Below is a small trained network, with its code and all its weights. Each question gives an input and a target symbol and asks what happens when units are switched off, that is, made to give their printed mean instead of their output.

import numpy as np


def w(rows, s, z=0):
    codes = np.array(rows[::2]) - 128.0
    scale = np.full(codes.shape[1], s)
    scale[-1] = z or s
    return codes * scale


def f(y):
    return y / 2 * (1 + np.tanh(0.7978845608 * (y + 0.044715 * y**3)))


def softmax(a):
    e = np.exp(a - a.max(-1, keepdims=True))
    return e / e.sum(-1, keepdims=True)


def log_softmax(a):
    a = a - a.max(-1, keepdims=True)
    return a - np.log(np.exp(a).sum(-1, keepdims=True))


def net(x, mask):
    ids = ['ΘΛΞαβγζηφω'.index(c) for c in x.split()]
    T = len(ids)
    res = E[ids] + P[:T]
    q, k, v = (res @ M[0].T for M in (Q, K, V))
    z = softmax(np.where(np.tri(T) > 0, q @ k.T / 3**0.5, -1e9)) @ v
    res = res + np.where(mask[0], z, O[0][:, -1]) @ O[0][:, :-1]
    y = f(res @ A[0][:, :-1].T + A[0][:, -1])
    res = res + np.where(mask[1:17], y, B[0][:, -1]) @ B[0][:, :-1]
    return log_softmax(res[-1] @ U[:, :-1].T + U[:, -1])


Q, K, V, O, A, B = {}, {}, {}, {}, {}, {}
E = w([
[147,79,116,86,105,98,148,104,155,65,154],'Θ',
[137,48,131,140,101,150,156,132,150,113,78],'Λ',
[93,181,155,94,147,159,147,92,91,97,130],'Ξ',
[142,114,133,167,138,150,154,109,142,139,103],'α',
[164,202,134,111,175,158,137,129,102,126,51],'β',
[133,99,65,107,162,190,96,155,253,108,148],'γ',
[94,88,144,75,100,168,152,143,143,81,102],'ζ',
[144,143,135,160,131,109,137,74,92,109,93],'η',
[90,169,173,134,124,116,173,43,54,88,173],'φ',
[136,145,108,151,161,165,150,84,145,129,160],'ω',
],0.026)
P = w([
[81,130,79,198,205,84,104,236,191,82,50],'0',
[42,138,110,227,196,58,228,120,178,190,66],'1',
[72,128,32,172,63,41,108,230,69,182,137],'2',
[46,139,169,151,108,104,147,96,129,109,89],'3',
[163,184,85,227,241,179,182,109,88,118,95],'4',
[163,110,81,129,120,150,113,204,69,122,145],'5',
[134,120,217,171,130,156,185,74,130,71,57],'6',
[177,90,119,173,67,198,112,168,45,91,164],'7',
[170,126,172,202,120,149,57,92,137,71,21],'8',
[155,125,157,153,10,111,32,143,103,83,123],'9',
[172,152,238,139,99,153,72,37,171,30,60],'10',
[221,113,130,133,118,230,9,158,114,104,170],'11',
[191,117,138,57,138,190,18,68,198,106,60],'12',
],0.011)
Q[0] = w([
[23,180,95,103,73,32,118,182,154,254,142],'h1',
[84,111,200,106,192,103,150,23,223,106,50],'h1',
[96,122,146,96,82,79,110,184,96,249,147],'h1',
],0.0082)
K[0] = w([
[46,114,72,123,160,57,163,167,108,182,117],'h1',
[142,118,125,89,52,133,1,144,72,201,163],'h1',
[79,149,52,132,170,70,207,156,144,103,110],'h1',
],0.0093)
V[0] = w([
[197,98,93,177,132,33,152,105,185,87,225],'h1',
[187,254,168,152,155,106,127,84,41,134,96],'h1',
[198,65,96,194,137,86,159,115,116,178,25],'h1',
],0.0075)
O[0] = w([
[163,140,27,173,154,254,87,142,158,49,40,86],'h1',
[36,64,93,98,79,121,91,142,185,116,77,193],'h1',
[107,119,156,90,218,175,56,119,147,89,151,253],'h1',
],0.014,0.0035)
A[0] = w([
[2,92,162,150,174,165,90,132,202,104,108,60],'n1',
[86,71,107,148,178,193,120,121,99,138,101,229],'n2',
[35,87,148,88,124,125,123,77,202,152,171,146],'n3',
[77,148,137,103,118,220,159,167,62,54,129,254],'n4',
[113,90,174,144,102,102,73,54,138,158,184,82],'n5',
[97,121,178,151,131,72,149,164,95,161,160,101],'n6',
[123,183,149,84,163,171,94,70,73,115,184,3],'n7',
[142,192,46,142,131,170,149,192,143,66,137,49],'n8',
[136,167,69,123,86,110,99,117,178,155,186,65],'n9',
[125,113,136,173,156,131,93,57,107,75,108,129],'n10',
[151,87,92,169,130,18,192,168,96,162,146,196],'n11',
[102,143,130,116,98,134,201,179,138,127,115,179],'n12',
[135,129,70,127,44,67,193,123,125,91,61,111],'n13',
[113,93,50,14,99,175,96,92,68,151,77,240],'n14',
[127,146,180,122,131,169,181,225,168,120,16,255],'n15',
[59,98,111,104,124,173,140,115,180,83,130,18],'n16',
],0.0078,0.0041)
B[0] = w([
[122,148,131,147,148,112,223,55,43,134,110,248],'n1',
[102,169,163,119,78,64,101,74,195,115,110,211],'n2',
[154,137,55,135,161,108,56,179,111,54,39,224],'n3',
[182,133,139,149,171,97,54,78,199,153,106,206],'n4',
[85,93,118,61,134,98,142,165,114,125,58,164],'n5',
[158,111,151,122,116,120,137,103,160,154,119,156],'n6',
[122,128,105,175,150,127,34,169,165,124,125,172],'n7',
[106,131,141,88,70,104,154,103,97,144,77,172],'n8',
[136,157,112,130,65,208,132,112,92,144,92,129],'n9',
[144,154,179,57,86,128,110,205,167,207,151,202],'n10',
[157,223,253,153,141,75,73,138,206,133,94,160],'n11',
[130,119,127,190,132,161,58,79,121,156,91,145],'n12',
[62,135,86,162,168,225,98,150,116,173,167,169],'n13',
[111,143,121,156,115,122,139,72,134,119,135,202],'n14',
[84,140,81,151,116,88,99,110,116,100,203,190],'n15',
[133,146,150,150,106,70,170,116,76,100,191,195],'n16',
],0.0069,0.015)
U = w([
[131,138,121,184,142,45,116,120,153,74,193,186],'Θ',
[134,72,140,89,104,143,134,27,129,175,173,255],'Λ',
[183,61,149,67,90,178,94,14,109,183,90,102],'Ξ',
[91,117,128,136,105,101,142,206,155,160,158,128],'α',
[137,103,143,95,92,51,161,110,99,182,255,130],'β',
[104,74,164,65,174,168,149,52,139,127,168,55],'γ',
[184,110,112,164,125,126,123,116,18,141,170,99],'ζ',
[123,92,109,99,165,78,164,168,106,114,160,74],'η',
[82,106,113,197,117,146,127,120,84,122,198,46],'φ',
[121,57,162,72,196,157,82,105,131,142,174,49],'ω',
],0.0054,0.0066)

Each question gives the input, a string of symbols that net reads in full, and the target symbol t.
The units are the heads (3 rows each of Q, K, V and O) and the neurons (one row each of A and B). Each row of codes is followed by its name. A weight is (code - 128) times the scale printed after its matrix; where a second scale follows, it is the last column's (O, A, B and U).
mask holds one flag per unit, heads first, then neurons. A switched-off unit (its flag False) gives its mean, the last column of its rows in O or B, instead of its output. The means were averaged over made-up inputs and are rounded, as every weight is.
A unit's drop is (log p(t) with every unit on - log p(t) with that unit switched off) / (log p(t) with every unit on - log p(t) with every unit switched off).
The circuit of an input: a set's keep is (log p(t) with only the set's units on - log p(t) with every unit switched off) / (log p(t) with every unit on - log p(t) with every unit switched off). Starting from the 12 units with the biggest drops (on a tie, the unit counted first), units are removed one at a time, each time the one whose removal leaves the highest keep (on an exact tie, the one counted first), for as long as the keep stays at least 0.8.
circuit, biggest first: the units of the circuit, biggest drop first
most important unit: the unit with the biggest drop
k most important neurons: the k neurons with the biggest drops, biggest first
input Ξ ζ φ ζ η β η, target η: circuit, biggest first : (h1; n3; n5; n4)
input η ζ α Θ γ Λ ζ Ξ Θ γ Ξ η, target α: circuit, biggest first : (h1; n1; n13)
input Λ Θ α β ω η ω Λ α ζ β Λ ζ, target ω: circuit, biggest first : (h1; n1; n7; n16)
input γ γ Ξ β, target α: circuit, biggest first : (h1; n1)
input ζ Λ β Λ ζ ζ φ ζ β η η β, target Θ: 3 most important neurons : (n3; n15; n16)
input Ξ ω Ξ ζ η, target β: most important neuron : (n3)
input φ ζ η β ω Λ β η, target η: circuit, biggest first : (h1; n3; n5)
input γ φ ζ β Ξ Ξ φ γ Λ η Λ, target Θ: circuit, biggest first : (h1; n15; n16)
input γ ζ Ξ φ φ Λ, target φ: circuit, biggest first : (h1; n13; n15; n10)
input Λ φ ω ω γ Ξ γ, target α: circuit, biggest first : (h1; n13; n3)
input β γ Θ γ ω Λ ζ Θ α ω α η α, target Θ: circuit, biggest first : (h1; n3; n16; n15)
input Λ Θ Θ, target Ξ: circuit, biggest first : (h1; n8; n16)
input γ Θ ζ, target Ξ: 2 most important neurons : (n8; n4)
input Λ η η Θ φ α η η Ξ Λ ω η γ, target Θ: most important unit : n3
input ω Λ ω ζ ζ Θ Λ Ξ α γ γ φ Λ, target φ: 2 most important neurons : (n13; n15)
input Λ Ξ β φ, target η: 3 most important neurons : (n3; n5; n2)
input Λ φ α Λ α β Λ, target η: 3 most important neurons : (n3; n5; n4)
input φ β ω ζ ω η ζ ζ ζ Λ Θ Λ β, target ω: 2 most important neurons : (n7; n1)
input Λ β η Λ β α, target η: 2 most important neurons : (n3; n5)
input γ γ η Θ γ Ξ, target ζ: 2 most important neurons : (n2; n11)
